[ -1   7   5   5   4   1 -17 -11  -7  -4  -5   9  -4 -15  -6 -43   5 -32
   6   9   3   2  -8   6  -3   1  -3  -4  -4  11   0  -9   9  12  -2  40
  -2  26  -5   0   7   3  -3   8 -15  -9 -12 -12 -11  24   7  12  13  25
  -5  -4 -19  -3]  (75):[88]
[ -6 -23  -6  23 -10   6 -13   6  -7  -1 -21 -11  13  -9  -9 -11 -12   6
 -14  17  12 -10 -10 -48  -8   2 -16   1   7 -16   9  -6 -14   2  -2 -13
  26  -4 -23 -12   4  14   8  12  -7  -9 -19 -13 -20   2 -10  25  19   1
  -3 -10  -6   1]  (77):[79]
[  0  -9 -10  23  -8   3  -7   1  -7   1  -5  -2 -11  -1   7 -17   3   8
 -14  10  15  -3 -11 -54 -19  12 -19   1  -4 -25  10 -11 -22 -13   0 -43
  19  10 -23 -11 -14  15  -2   1   4   1 -16  -4 -11  19   3  25  37  -5
  -8  -6   2  -2]  (77):[79]
[ -1   6   3  -3   9   3  10  -8  -5   9 -31 -11  -8  -3  -8  -6  14  -7
   2 -12 -12  -4  27 -13   0   4   1   6  12  20   5   3  28  11   1   2
  14  -8  -7  10  -9   2 -10   4  34   6  -6   1 -23   2   7  12   4  18
  -2 -14 -17  11]  (84):[58]
[ -3  13   9 -13   6  -3  11  -9   0   4 -15   2 -17  -7  -3   6  45 -24
  10 -15   7   8  12   6   6   2   2   5   9  28  -4  10  27  10  -1  24
 -11  -9   7  13  -6  -9 -19  -1  22   5   3  -1 -26   2  14   8  -4  19
  -7  -6 -18   4]  (84):[58]
[  9   2   9 -10  10   6  17 -11  -5   1 -14   0 -13  -5  -2  13  35 -54
   5 -17   7   5  -6 -12  -3   8   4   6  10  19  -8  14  32   6  49   5
  -4  14  -5  11  -4   2 -30  -1  17  -6  -3   2 -26  10  19  15  12  30
 -12 -11 -14  13]  (84):[60]
[  0 -14  -8  20 -22  12 -11   4   2  -2   1   2  10  -1 -13 -24  -5  12
 -13  11   9 -15 -12 -34  -9  -8 -10   0  -7 -17  12 -20 -28  -5  -2 -28
  13   2 -23  -9   3  18  12  11 -16  -8  -1 -13 -12  -3  -2   2  24 -12
  -3  -9 -16 -11]  (77):[86]
[ -1  13  -1  -6  15   4   7 -10  -2   2 -22  -2 -12  -3   3  10  24 -11
   4 -17   7  21   8   6   4  10   1   7   9  28 -15   7  31   7   1  88
   0  -3  11  12  21  -6 -10   2  20   7  -9 -10  -9   0   6  -7  -3  21
  -5  -4 -21   2]  (84):[58]
[  3  -8   4  11  -8   2  -8  -3   1  -4   6   6  16  -4 -10   8  -2 -30
 -11  14   5 -24  -9 -26   4   3  -2   2   1 -14  -4   2 -17   7  -2 -24
  10  14 -20  -6   0   9 -12   2 -19  -2 -14 -12 -24   5   3  16  16  -1
 -10 -10   4   6]  (77):[86]
[ -1 -11  -6  15 -18   4 -21  11  -5   4  -1  -8   7  -4  14 -29 -13   7
 -14  21   8 -16 -15 -39  -5  -8  -7   8  -1 -18  21 -11 -31  -5  -4 -29
  16 -11 -22 -11   1  15   9   8  -7  -6  -8  -6 -22  -1 -10  20  20 -20
  -2  -7  -5  -3]  (77):[79]
[  2 -10 -10  21 -10   7 -12   0  -6  -4  -9   8   4  -4  -2 -36  -4   0
 -14  15  11 -11 -12 -41 -14  -7 -15   4   3 -18  12  -7 -20  -5  -1 -24
  16   3 -20  -9 -11  11  10  11 -10  -4  -8  -8 -15   7   2  24  22  -2
  -5  -6  -1   9]  (77):[89]
[  3  17   8 -13  27  -3  15  -3   8  11 -18  -8 -10  -4  -2  -4  35 -52
  10 -31   7  11  21  -5   4   8   5  10   2  23  -4  10  23   4  -1  29
 -11  -3  -4  13 -11   2 -29 -13  45  -7   5  -1  -9   0  26   3  11  24
 -16 -10 -19   4]  (84):[65]
[ -3   4   2   9   1  17   0 -10  -8 -11  -4   7  -4  -3  -7 -22  -6 -15
   0   2  -6   8   2  16  -3   8  -6  -1   4  26  -6   0  14   9  -3  22
   1  22  -7   4  15   1   4   4  -9  -2  -8   5 -13  19   5   3  13  34
  -5  -5   1  10]  (75):[64]
[  1  14   4  -4  16   0   1 -10   2   1 -11  -6  -2  -5  -5 -14  16 -31
   6 -10 -12  16   5  15   1  15  -1   2   5  18 -11  -1  23   8  -6  75
  -1   3   7   9  11  -3  -9  -2  17 -23  -5  -6  -9  10  -2  -5   5  17
  -5   3 -24   9]  (84):[58]
[  8   8   5  -3   7   3   8  -9  -1   4 -23  -9 -21  -2  -3 -14  27 -20
   4 -29   5   4  11  -8   0   3   7   8  10  11  -1   2  23   5   6   7
   5  -2  -7  10 -11  -1 -11   1  40 -14   1   1 -15   5  12  12   4  22
 -15  -5 -11   8]  (84):[60]
[ -5 -18 -19  18 -13   6  -7   9   0   0 -12 -12  20  -1  -4 -11 -12  14
  -9  12  12  -2 -18 -47 -10  -4 -18  -1  -1 -11   6 -11 -14  -3  -7  -1
  21  -1 -18  -9  10  20  15   9 -11  -4 -17 -11   0   1  -8  14  17 -11
  -4  -3   3 -10]  (77):[89]
[  2  19   8 -11   5  -2   7 -10  -2   9 -18   0 -18  -6 -10 -30  22 -40
  12 -19   7   5  17  15   3   0  10   5   5  35   1   2  31  15   3  28
  -7   3   1  14  -6  -6 -10   3  31  -5   6  -3 -23  13  19  11   0  40
 -14  -8 -15   9]  (84):[65]
[ -2   8   2   8  -6   9  -8 -11  -1  -1   8  12   0  -4 -13 -46  -5 -30
   2   0  -4   5  -2  23  -8   0  -1  -1   3  15 -12  -8   2  15   1  34
 -12  39 -14  -1   6  23  -1  12 -20 -12  -2 -10  -4  19  14  -5   7  28
 -10  -2  -8   1]  (75):[88]
[  5   4   0  10   3   7 -11 -18  -9  -8   5  15  14  -3 -14 -17 -10 -14
  -4  11 -13  -4  -6  31  -5  -6  -6 -11   6  -1   1   9   8  14   2  -4
   1  25 -11   1   1  -3   2  17 -20  -2  -6  -2 -20  24  -3  -4   1  25
  -2 -10  -5  10]  (75):[64]
[  9  18  10 -13   8   5  13 -18   1   2 -32 -12  -3   2 -10 -33  15 -34
  11 -10 -15  -8  24   8  -3   0   4   2  12  19   6  -4  22   8  -2 -37
  -7   3   1  15 -10  -7 -12 -14  48  -8   5   1  -3  -5  12  15  -6  29
   5 -11 -17  19]  (84):[65]
[  2  18  11  14   9 -10 -25   8 -13  15  -6  -1 -35  -2   9 -15  16 -18
  -3   8  18  13  -6 -17   3  13   4  -1  12   1   9   5  -2   2  -2  40
  11 -15  -5 -11  -1  -3 -13   2  25   7 -13   1 -33   9 -16  38  19 -15
   2   7 -22   8]  (82):[71]
[  7   6   9  -8   9  -2  13  -9  -4 -11 -14   6 -18  -1   0  -4  27 -35
   6 -19  15   9   5  -9  -9   8  -1   1   6  18  -6   8  27   1  -1   6
 -12  15   2   9  -5  -7 -20 -10  17  -2 -20   8  -4   8  13  17  11  30
  -5  -1 -13   5]  (84):[60]
[-17   2  -3  17   0  -2 -11  -5 -16   4 -15   6 -27  -1   1 -13   6  16
  -1   1  26   5  -4 -18  -3  -5  -7  -4   7  17   7  13  34   6   1  12
  12  -7  -4  -3  -8  -5  12  17  -4   7 -13   2 -17  13 -18  34  12  -2
  21   5 -15  -5]  (82):[70]

[  4  -6 -17  -3   8  12   4  -2  23 -12  16  -5   7  37   1  -9  14 -14
   8 -20 -16 -14   4  65  11  28   6  13   3 -14 -28  -9  -3  -8 -14 -25
  -7   3   9  -9  -9   7 -31  11  16  16 -44   3   9  19  23  -3  22  13
  13  -7   9   8]  <89>:[294]
[ 16  -9   4   5   4   1  15   2  -9  -9 -13   6  33 -21  -1  -7 -11 -11
   6  -8  20   7 -18 -34  -8  27   2  11  10  10   2   2  47 -22  25   5
  15  -8  -2   0   0  -8 -11  -4 -23   9 -11  -5   8 -13  -2  12  -6   6
   4  -4  -5  -6]  <86>:[289]
[ -4  12 -16   4   3  91  33  -6   8  -7   6 -18   2   8   2   0  18 -20
  11 -28 -12  -7  -9 -20 -15  23   0  17   2 -16 -28  -6  13 -35  18  13
 -14  -8  -5  -9   9  -3  -2  10  -7  -5 -13  -1  13   9  14   2  13   6
  -6   3  12   9]  <89>:[291]
[  6   1  -8  10   6  -9  -1  -6  29 -12  30  -8   9  13  -3 -16  16  15
  20 -23 -29 -21   8 -10   3  26   2  30   8 -17 -32   6 -36 -29   6  15
 -18   1   7 -33   4  15   5   2   4  15 -35 -32   6  15  16  -4  33  27
   9   4  21   8]  <89>:[291]
[ 29  -1  -8   2   5  -5  12  22  28 -17   0  -3  13 -10  -6   2  21  -7
  10 -31   2 -10 -10 -22  -1   7  12  35 -10  -3  -6 -29  18 -29  20  15
   0  -6   8 -35  14  -3 -16  -2   2   8 -33  -5  10  -2  10  11   6  40
   5 -16   7   1]  <86>:[290]
